Below are the code and all the weights of a small trained network. Each question names an input and a class and asks about switching units off, where a switched-off unit gives its printed mean instead of its output.

import numpy as np


def w(rows, s, z=0):
    codes = np.array(rows[::2]) - 128.0
    scale = np.full(codes.shape[1], s)
    scale[-1] = z or s
    return codes * scale


def f(y):
    return y / 2 * (1 + np.tanh(0.7978845608 * (y + 0.044715 * y**3)))


def log_softmax(a):
    a = a - a.max(-1, keepdims=True)
    return a - np.log(np.exp(a).sum(-1, keepdims=True))


def net(x, mask):
    res = np.array(x, float).reshape(1, 5) / 4 @ E
    y = f(res @ A[0][:, :-1].T + A[0][:, -1])
    res = res + np.where(mask, y, B[0][:, -1]) @ B[0][:, :-1]
    return log_softmax(res[-1] @ U[:, :-1].T + U[:, -1])


A, B = {}, {}
E = w([
[149,250,146,149],'x0',
[196,105,131,229],'x1',
[73,115,244,150],'x2',
[43,138,79,188],'x3',
[127,128,128,129],'x4',
],0.012)
A[0] = w([
[75,112,102,163,93],'neuron 1',
[154,75,126,171,104],'neuron 2',
[89,131,101,154,115],'neuron 3',
[188,150,174,87,98],'neuron 4',
[99,142,129,57,94],'neuron 5',
[115,90,119,135,119],'neuron 6',
[202,104,154,94,80],'neuron 7',
[99,179,133,77,120],'neuron 8',
[173,254,112,141,1],'neuron 9',
[169,120,163,98,86],'neuron 10',
[163,128,86,109,110],'neuron 11',
[128,113,187,130,128],'neuron 12',
[114,31,107,119,40],'neuron 13',
[162,148,68,111,108],'neuron 14',
[157,111,135,170,79],'neuron 15',
[91,101,171,146,77],'neuron 16',
[102,207,147,100,69],'neuron 17',
[166,144,146,194,99],'neuron 18',
[103,155,127,85,64],'neuron 19',
[93,134,124,68,85],'neuron 20',
[110,166,185,149,84],'neuron 21',
[116,131,210,164,146],'neuron 22',
[170,136,138,186,90],'neuron 23',
[132,114,190,137,82],'neuron 24',
[194,142,52,124,93],'neuron 25',
[111,134,174,137,48],'neuron 26',
[81,131,97,157,106],'neuron 27',
[133,203,139,142,100],'neuron 28',
[97,126,205,139,126],'neuron 29',
[167,127,144,109,77],'neuron 30',
[168,168,144,188,104],'neuron 31',
[156,72,134,93,90],'neuron 32',
[82,156,106,179,106],'neuron 33',
],0.019,0.0064)
B[0] = w([
[174,164,168,156,195],'neuron 1',
[43,86,140,110,200],'neuron 2',
[185,170,157,180,177],'neuron 3',
[198,162,180,217,220],'neuron 4',
[63,104,130,184,230],'neuron 5',
[146,121,167,99,172],'neuron 6',
[148,149,165,203,213],'neuron 7',
[56,65,153,187,223],'neuron 8',
[188,101,148,29,249],'neuron 9',
[190,176,139,226,184],'neuron 10',
[124,168,52,124,190],'neuron 11',
[105,198,77,102,201],'neuron 12',
[198,64,174,9,236],'neuron 13',
[98,179,21,101,211],'neuron 14',
[38,105,121,191,174],'neuron 15',
[142,157,90,86,199],'neuron 16',
[126,79,154,113,214],'neuron 17',
[55,89,132,159,203],'neuron 18',
[33,106,160,142,184],'neuron 19',
[72,78,101,190,216],'neuron 20',
[162,155,78,63,195],'neuron 21',
[113,148,50,94,240],'neuron 22',
[76,83,137,190,195],'neuron 23',
[111,154,100,119,191],'neuron 24',
[101,169,63,89,241],'neuron 25',
[126,149,112,104,167],'neuron 26',
[186,182,175,192,186],'neuron 27',
[190,87,193,61,203],'neuron 28',
[121,154,57,83,237],'neuron 29',
[142,141,146,147,161],'neuron 30',
[66,41,164,107,204],'neuron 31',
[183,128,185,116,196],'neuron 32',
[184,184,188,189,193],'neuron 33',
],0.011,0.012)
U = w([
[90,216,34,58,157],'0',
[152,39,217,18,253],'1',
[7,32,169,163,62],'2',
[181,240,214,201,15],'3',
],0.011,0.0042)

Each question gives the input, the list of numbers given to net, and the class t.
The units are the neurons (one row each of A and B). Each row of codes is followed by its name. A weight is (code - 128) times the scale printed after its matrix; where a second scale follows, it is the last column's (A, B and U).
mask holds one flag per neuron, in row order. A switched-off neuron (its flag False) gives its mean, the last column of its row in B, instead of its output. The means were averaged over made-up inputs and are rounded, as every weight is.
A unit's drop is (log p(t) with every unit on - log p(t) with that unit switched off) / (log p(t) with every unit on - log p(t) with every unit switched off).
The circuit of an input: a set's keep is (log p(t) with only the set's units on - log p(t) with every unit switched off) / (log p(t) with every unit on - log p(t) with every unit switched off). Starting from the 12 units with the biggest drops (on a tie, the unit counted first), units are removed one at a time, each time the one whose removal leaves the highest keep (on an exact tie, the one counted first), for as long as the keep stays at least 0.8.
circuit, biggest first: the units of the circuit, biggest drop first
k most important neurons: the k neurons with the biggest drops, biggest first
drop when u is switched off: that unit's drop, to one decimal
input [5,6,4,-4,3], class 2: circuit, biggest first	(neuron 18)
input [5,2,4,5,-6], class 1: 3 most important neurons	(neuron 31; neuron 28; neuron 4)
input [2,2,-3,4,1], class 3: 3 most important neurons	(neuron 33; neuron 22; neuron 29)
input [4,0,8,8,-3], class 0: 4 most important neurons	(neuron 22; neuron 29; neuron 21; neuron 4)
input [-5,4,-7,-6,-6], class 0: 2 most important neurons	(neuron 25; neuron 14)
input [2,-7,2,8,8], class 3: 2 most important neurons	(neuron 33; neuron 27)
input [-6,8,-2,-7,-8], class 2: 2 most important neurons	(neuron 2; neuron 15)
input [2,0,0,2,-6], class 1: 3 most important neurons	(neuron 4; neuron 10; neuron 7)
input [-8,-4,8,6,2], class 0: 2 most important neurons	(neuron 29; neuron 16)
input [6,-7,4,3,-7], class 2: 3 most important neurons	(neuron 8; neuron 13; neuron 5)
input [1,-6,-6,-8,-8], class 3: 2 most important neurons	(neuron 4; neuron 7)
input [1,5,8,-8,-7], class 0: 2 most important neurons	(neuron 22; neuron 29)
input [-8,3,5,8,6], class 1: 2 most important neurons	(neuron 13; neuron 2)
input [2,2,3,-4,2], class 3: circuit, biggest first	(neuron 4)
input [-3,6,-4,7,0], class 3: 4 most important neurons	(neuron 33; neuron 27; neuron 1; neuron 3)
input [-2,-4,4,-4,0], class 0: drop when neuron 12 is switched off	0.3
input [5,-4,2,-3,-5], class 1: drop when neuron 28 is switched off	0.1
input [4,8,0,5,5], class 2: drop when neuron 4 is switched off	0.0
